Below are the code and all the weights of a small trained network. Each question names an input and a target symbol and asks about switching units off, where a switched-off unit gives its printed mean instead of its output.

import numpy as np


def w(rows, s, z=0):
    codes = np.array(rows[::2]) - 128.0
    scale = np.full(codes.shape[1], s)
    scale[-1] = z or s
    return codes * scale


def norm(h):
    return h / np.sqrt((h * h).mean(-1, keepdims=True) + 1e-5)


def f(y):
    return np.maximum(y, 0)


def softmax(a):
    e = np.exp(a - a.max(-1, keepdims=True))
    return e / e.sum(-1, keepdims=True)


def log_softmax(a):
    a = a - a.max(-1, keepdims=True)
    return a - np.log(np.exp(a).sum(-1, keepdims=True))


def net(x, mask):
    ids = ['γδηλμξστ'.index(c) for c in x.split()]
    T = len(ids)
    res = E[ids] + P[:T]
    u = 0
    for l in range(3):
        r = norm(res)
        for j in range(2):
            rows = slice(2 * j, 2 * j + 2)
            q, k, v = (r @ M[l][rows].T for M in (Q, K, V))
            z = softmax(np.where(np.tri(T) > 0, q @ k.T / 2**0.5, -1e9)) @ v
            o = O[l][rows]
            res = res + np.where(mask[u + j], z, o[:, -1]) @ o[:, :-1]
        u += 2
        y = f(norm(res) @ A[l][:, :-1].T + A[l][:, -1])
        res = res + np.where(mask[u : u + 4], y, B[l][:, -1]) @ B[l][:, :-1]
        u += 4
    return log_softmax(norm(res)[-1] @ U[:, :-1].T + U[:, -1])


Q, K, V, O, A, B = {}, {}, {}, {}, {}, {}
E = w([
[228,128,116,155],'γ',
[165,84,126,220],'δ',
[136,126,25,106],'η',
[149,72,52,136],'λ',
[147,144,14,183],'μ',
[131,81,141,15],'ξ',
[122,46,242,95],'σ',
[124,106,255,48],'τ',
],0.017)
P = w([
[248,121,89,94],'0',
[217,102,80,99],'1',
[188,94,71,101],'2',
[160,92,70,118],'3',
[137,92,68,128],'4',
[111,97,63,136],'5',
[93,89,64,150],'6',
[66,92,70,163],'7',
],0.012)
Q[0] = w([
[124,7,72,178],'L0H1',
[109,218,189,170],'L0H1',
[105,8,95,101],'L0H2',
[179,84,130,177],'L0H2',
],0.015)
K[0] = w([
[4,126,107,122],'L0H1',
[231,163,90,137],'L0H1',
[25,137,193,118],'L0H2',
[44,58,99,139],'L0H2',
],0.019)
V[0] = w([
[107,77,137,212],'L0H1',
[131,127,250,111],'L0H1',
[145,129,163,174],'L0H2',
[66,91,130,160],'L0H2',
],0.014)
O[0] = w([
[241,131,128,89,107],'L0H1',
[127,12,129,153,2],'L0H1',
[128,155,124,90,102],'L0H2',
[151,130,97,59,84],'L0H2',
],0.011,0.0051)
A[0] = w([
[79,84,126,131,2],'L0N1',
[80,132,70,153,145],'L0N2',
[100,196,120,153,78],'L0N3',
[162,195,250,28,210],'L0N4',
],0.011,0.0054)
B[0] = w([
[173,122,34,188,160],'L0N1',
[123,86,196,234,253],'L0N2',
[154,39,116,115,173],'L0N3',
[32,1,132,177,215],'L0N4',
],0.0076,0.0042)
Q[1] = w([
[119,175,89,68],'L1H1',
[87,7,53,169],'L1H1',
[106,68,209,235],'L1H2',
[99,72,36,210],'L1H2',
],0.011)
K[1] = w([
[165,162,79,63],'L1H1',
[127,2,125,104],'L1H1',
[135,138,217,201],'L1H2',
[69,19,183,86],'L1H2',
],0.012)
V[1] = w([
[167,113,121,61],'L1H1',
[142,97,173,33],'L1H1',
[77,105,114,65],'L1H2',
[117,87,2,155],'L1H2',
],0.0094)
O[1] = w([
[115,120,129,254,114],'L1H1',
[173,93,121,208,84],'L1H1',
[150,91,68,167,118],'L1H2',
[160,109,221,165,255],'L1H2',
],0.0072,0.0049)
A[1] = w([
[19,121,72,205,171],'L1N1',
[159,22,88,3,195],'L1N2',
[154,255,6,193,2],'L1N3',
[145,195,230,168,51],'L1N4',
],0.009,0.0034)
B[1] = w([
[118,201,172,130,253],'L1N1',
[173,150,158,247,221],'L1N2',
[118,58,134,107,236],'L1N3',
[100,155,98,72,160],'L1N4',
],0.012,0.0056)
Q[2] = w([
[179,180,34,62],'L2H1',
[189,98,43,117],'L2H1',
[112,205,95,72],'L2H2',
[155,10,165,150],'L2H2',
],0.012)
K[2] = w([
[165,129,5,131],'L2H1',
[115,97,69,201],'L2H1',
[119,163,56,99],'L2H2',
[121,70,206,54],'L2H2',
],0.012)
V[2] = w([
[132,224,133,163],'L2H1',
[100,162,1,160],'L2H1',
[174,131,57,176],'L2H2',
[134,143,68,194],'L2H2',
],0.013)
O[2] = w([
[78,126,194,218,145],'L2H1',
[178,28,229,164,2],'L2H1',
[143,134,214,174,241],'L2H2',
[141,140,249,126,212],'L2H2',
],0.011,0.0034)
A[2] = w([
[137,133,214,13,254],'L2N1',
[47,34,107,101,159],'L2N2',
[44,154,146,13,102],'L2N3',
[254,118,138,105,128],'L2N4',
],0.013,0.0059)
B[2] = w([
[134,2,8,99,207],'L2N1',
[13,121,210,49,176],'L2N2',
[65,118,243,78,144],'L2N3',
[143,204,168,55,254],'L2N4',
],0.0088,0.0066)
U = w([
[34,91,172,45,144],'γ',
[152,119,70,28,253],'δ',
[96,100,4,150,184],'η',
[226,215,174,92,112],'λ',
[82,175,203,189,131],'μ',
[103,183,120,76,120],'ξ',
[173,18,213,97,83],'σ',
[230,97,73,205,31],'τ',
],0.016,0.0063)

Each question gives the input, a string of symbols that net reads in full, and the target symbol t.
The units are the heads (2 rows each of Q, K, V and O) and the neurons (one row each of A and B). Each row of codes is followed by its name. A weight is (code - 128) times the scale printed after its matrix; where a second scale follows, it is the last column's (O, A, B and U).
mask holds one flag per unit, layer by layer, with each layer's heads first. A switched-off unit (its flag False) gives its mean, the last column of its rows in O or B, instead of its output. The means were averaged over made-up inputs and are rounded, as every weight is.
A unit's drop is (log p(t) with every unit on - log p(t) with that unit switched off) / (log p(t) with every unit on - log p(t) with every unit switched off).
The circuit of an input: a set's keep is (log p(t) with only the set's units on - log p(t) with every unit switched off) / (log p(t) with every unit on - log p(t) with every unit switched off). Starting from the 12 units with the biggest drops (on a tie, the unit counted first), units are removed one at a time, each time the one whose removal leaves the highest keep (on an exact tie, the one counted first), for as long as the keep stays at least 0.8.
circuit, biggest first: the units of the circuit, biggest drop first
k most important neurons: the k neurons with the biggest drops, biggest first
top k neurons in layer l: the k neurons of layer l with the biggest drops, biggest first
which heads matter: for each layer, one digit per head in row order, 1 if its drop is at least 0.15 and else 0, layers parted by /
input μ δ μ, target σ: which heads matter	10 / 00 / 10
input ξ δ σ ξ δ σ λ λ, target τ: circuit, biggest first	L1N2, L0H1
input λ τ δ δ δ δ δ μ, target σ: circuit, biggest first	L2H1, L1N3, L0H1
input μ ξ μ σ γ, target τ: circuit, biggest first	L0H1, L1N2, L2H2
input δ ξ μ η δ ξ, target μ: 2 most important neurons	L1N4, L1N2
input δ δ λ, target δ: circuit, biggest first	L0H1, L1N3
input δ λ δ μ η λ, target σ: most important neuron	L0N3
input ξ ξ δ ξ γ δ τ δ, target η: which heads matter	10 / 00 / 01
input τ λ τ δ ξ, target η: 2 most important neurons	L1N2, L2N4
input τ δ μ δ, target σ: which heads matter	10 / 01 / 10
input δ λ δ τ γ, target η: circuit, biggest first	L0H1, L2H1
input ξ τ δ δ μ γ, target σ: which heads matter	00 / 00 / 10
input τ η ξ δ λ, target μ: which heads matter	11 / 01 / 00
input δ τ ξ δ ξ ξ δ σ, target σ: top 2 neurons in layer 1	L1N2, L1N1
input τ γ λ, target η: circuit, biggest first	L0H2, L2H1
input σ δ δ τ ξ δ, target η: which heads matter	00 / 00 / 10
input η γ μ η, target σ: 2 most important neurons	L1N1, L1N3
input λ γ μ δ δ, target σ: 2 most important neurons	L0N3, L2N1
input ξ δ ξ δ λ, target μ: most important neuron	L1N2
input γ τ δ δ ξ λ δ γ, target δ: 2 most important neurons	L1N3, L0N4
input δ μ λ, target σ: 2 most important neurons	L0N3, L0N4
input σ γ λ δ, target δ: 2 most important neurons	L2N1, L1N3
input δ δ μ δ μ η, target σ: circuit, biggest first	L2H1
input δ ξ ξ η δ δ, target γ: which heads matter	11 / 10 / 01
